Small tables with named rows and columns. After each table, cells are looked up by row and column.

Table dinil
	sel	nutez	lefuz	loka	zug	viron	guk	vagobul	baf	lilovup
fekeg	-22169	-67720	-11253	67753	-3715	-24242	-3629	-337	-2839	26937
mok	1310	-24211	-13347	21203	18019	-71962	14759	-10199	-16628	-27631
nurem	-4357	-11159	-18584	-5397	-26808	25864	-34275	1854	-4371	15000

What is the guk of fekeg in dinil? -3629
What is the nutez of nurem in dinil? -11159
What is the baf of nurem in dinil? -4371
What is the zug of mok in dinil? 18019
What is the nutez of mok in dinil? -24211
What is the sel of fekeg in dinil? -22169
What is the lefuz of mok in dinil? -13347
What is the lefuz of fekeg in dinil? -11253

mone:
,sis,res,simumob,dunu,nikovig,gitofa,gor,sopa,rer
kuz,0.60,0.57,0.47,0.57,0.49,0.33,0.21,0.23,0.77
pivanaf,0.36,0.40,0.47,0.43,0.45,0.51,0.56,0.57,0.32
pakas,0.42,0.40,0.43,0.29,0.41,0.61,0.74,0.64,0.13
mut,0.69,0.59,0.42,0.48,0.45,0.40,0.30,0.22,0.72
lokapob,0.36,0.39,0.47,0.45,0.46,0.50,0.54,0.57,0.33
fezipib,0.56,0.46,0.39,0.22,0.36,0.64,0.79,0.56,0.17
fip,0.48,0.42,0.40,0.26,0.39,0.63,0.77,0.60,0.14
pil,0.36,0.37,0.44,0.33,0.42,0.59,0.72,0.64,0.15
diparuv,0.34,0.39,0.48,0.46,0.46,0.47,0.52,0.56,0.36
dipaza,0.65,0.57,0.44,0.51,0.48,0.37,0.26,0.24,0.75
kugob,0.46,0.51,0.49,0.59,0.52,0.32,0.21,0.32,0.72
dob,0.72,0.60,0.42,0.43,0.45,0.42,0.36,0.23,0.68

What is the rer of pakas in mone?
0.13
What is the rer of lokapob in mone?
0.33
What is the res of lokapob in mone?
0.39
What is the nikovig of pivanaf in mone?
0.45
What is the nikovig of kugob in mone?
0.52
What is the res of dipaza in mone?
0.57
What is the simumob of dipaza in mone?
0.44
What is the rer of mut in mone?
0.72
What is the gitofa of fip in mone?
0.63
What is the rer of pil in mone?
0.15
What is the sis of diparuv in mone?
0.34
What is the gor of fip in mone?
0.77
What is the nikovig of dob in mone?
0.45
What is the sopa of mut in mone?
0.22
What is the sis of pakas in mone?
0.42

Table tagod
	zovarof	bavag	vivafo	leluveb	pef	fufugok
farif	66591	38628	60183	61693	51155	60218
pusesuk	46391	81707	52273	58341	53836	66292
zevu	75166	28548	69748	59039	59305	53014
getokub	74343	24925	74852	60677	62108	62034

getokub, pef: 62108
farif, bavag: 38628
zevu, bavag: 28548
pusesuk, zovarof: 46391
zevu, leluveb: 59039
farif, fufugok: 60218
pusesuk, leluveb: 58341
zevu, pef: 59305
pusesuk, pef: 53836
getokub, leluveb: 60677
pusesuk, bavag: 81707
pusesuk, vivafo: 52273
farif, vivafo: 60183
zevu, fufugok: 53014
zevu, vivafo: 69748
farif, zovarof: 66591
zevu, zovarof: 75166
getokub, bavag: 24925

Table duk
,mog,gif,rureniv,ror,gokir,neno,bogo,duregez
munimit,-42694,-52486,-25383,61082,-20214,39803,7490,4865
ral,-49143,-83945,-48082,78999,-22936,72449,4181,1275
dozuk,-93655,-7783,11970,70563,-45413,-42651,25646,14524
noposiz,-51101,-86790,-49133,84440,-23108,76598,6095,2599
pebiliv,-84388,-3591,-3667,54888,-33934,-33583,17631,4486
dor,-64011,-45434,-28458,66806,-26319,24616,9944,2403
san,-728,-33863,-10610,4212,-9305,12968,-889,-3614
kurenu,268,-35942,-10918,4768,-9036,14824,-460,-3394
gez,-77464,-20764,-5125,71596,-33507,-8603,20791,11326
zag,-4657,21438,-6021,-81517,-15517,-77907,-32763,-34809
taz,-43550,-70553,-42437,59853,-21158,54452,7,-2655

What is the bogo of dor in duk?
9944
What is the mog of pebiliv in duk?
-84388
What is the rureniv of kurenu in duk?
-10918
What is the bogo of taz in duk?
7
What is the bogo of kurenu in duk?
-460
What is the neno of kurenu in duk?
14824
What is the mog of munimit in duk?
-42694
What is the ror of san in duk?
4212
What is the gokir of zag in duk?
-15517
What is the gif of kurenu in duk?
-35942
What is the mog of noposiz in duk?
-51101
What is the neno of dor in duk?
24616
What is the ror of kurenu in duk?
4768
What is the gokir of dozuk in duk?
-45413
What is the rureniv of ral in duk?
-48082
What is the gif of zag in duk?
21438
Row with the largest duregez: dozuk

kubudif
columns: tamidu, diza, pamum, zez, lolun, dudir, risa, bonafi
napo: [159, 138, 92, 168, 174, 147, 140, 92]
redir: [111, 124, 116, 130, 118, 163, 66, 136]
vavobir: [135, 110, 153, 105, 129, 163, 103, 195]
supur: [135, 124, 189, 168, 118, 115, 196, 151]
dopose: [88, 152, 153, 130, 95, 115, 84, 136]
bogopep: [147, 124, 116, 92, 174, 147, 103, 180]
gubuso: [111, 83, 104, 168, 107, 163, 103, 121]
gep: [147, 110, 128, 180, 129, 179, 140, 92]
logisel: [147, 96, 92, 143, 174, 115, 159, 180]
pek: [88, 110, 141, 143, 141, 147, 66, 151]
bagurav: [123, 55, 153, 168, 152, 131, 140, 180]
geg: [171, 165, 128, 130, 141, 115, 196, 121]
foduk: [99, 138, 92, 168, 141, 67, 140, 136]
rugu: [99, 179, 116, 117, 152, 67, 121, 151]

redir, risa -> 66
logisel, diza -> 96
geg, risa -> 196
gubuso, zez -> 168
gep, tamidu -> 147
gep, diza -> 110
rugu, lolun -> 152
bagurav, zez -> 168
napo, zez -> 168
Which row has the largest diza? rugu

kalusa.csv
,mef,furu,rebadu,zik,manodus
lin,-940,722,-111,-283,-284
medabus,-409,-338,-389,38,-263
kuges,-919,735,-159,-294,-273
mol,-113,-157,-346,38,748
tinenes,-210,-176,-346,43,707
davafu,-184,-157,-346,48,730
lag,-395,-326,-381,38,-204

What is the rebadu of tinenes in kalusa?
-346
What is the mef of kuges in kalusa?
-919
What is the mef of davafu in kalusa?
-184
What is the zik of lag in kalusa?
38
What is the manodus of lin in kalusa?
-284
What is the mef of mol in kalusa?
-113
What is the mef of medabus in kalusa?
-409
What is the furu of kuges in kalusa?
735
What is the rebadu of mol in kalusa?
-346
What is the furu of lin in kalusa?
722
What is the rebadu of kuges in kalusa?
-159
Row with the largest furu: kuges

Table suma
fields: lagor, rab, pemagod, kaseve
zos: [8.90, 55.33, 40.12, 52.38]
butukun: [64.65, 29.15, 56.83, 53.37]
gugupu: [55.01, 31.79, 35.07, 39.54]
kiral: [78.80, 26.10, 54.69, 37.36]

zos, lagor => 8.90
gugupu, rab => 31.79
butukun, kaseve => 53.37
zos, pemagod => 40.12
zos, rab => 55.33
butukun, lagor => 64.65
kiral, rab => 26.10
butukun, pemagod => 56.83

tifam.tsv
	sev	digar	navinav	munab
supora	0.212	-0.271	0.023	-0.183
mudivoz	-0.051	-0.072	-0.697	-0.174
buvuta	-0.292	0.463	-0.165	0.085
kuva	-0.271	-0.049	-0.180	0.101
mopudo	-0.232	-0.205	0.446	-0.253
gizeg	0.514	0.182	0.212	-0.152
gipuz	-0.374	0.693	-0.177	0.219
teko	0.253	0.196	0.207	0.043
liten	0.251	0.331	0.398	-0.404
ziso	-0.124	-0.008	-0.283	-0.083
kolapi	0.167	0.218	-0.285	0.460
zogud	-0.050	-0.049	0.128	-0.231

What is the munab of teko in tifam?
0.043
What is the digar of buvuta in tifam?
0.463
What is the sev of ziso in tifam?
-0.124
What is the navinav of mopudo in tifam?
0.446
What is the digar of zogud in tifam?
-0.049
What is the digar of liten in tifam?
0.331
What is the sev of kuva in tifam?
-0.271
What is the munab of gizeg in tifam?
-0.152
What is the navinav of supora in tifam?
0.023
What is the digar of gipuz in tifam?
0.693
What is the digar of mudivoz in tifam?
-0.072
What is the sev of gizeg in tifam?
0.514
What is the navinav of kuva in tifam?
-0.180
What is the sev of mopudo in tifam?
-0.232
What is the navinav of gipuz in tifam?
-0.177
What is the digar of teko in tifam?
0.196
What is the navinav of liten in tifam?
0.398
What is the navinav of ziso in tifam?
-0.283
What is the sev of zogud in tifam?
-0.050

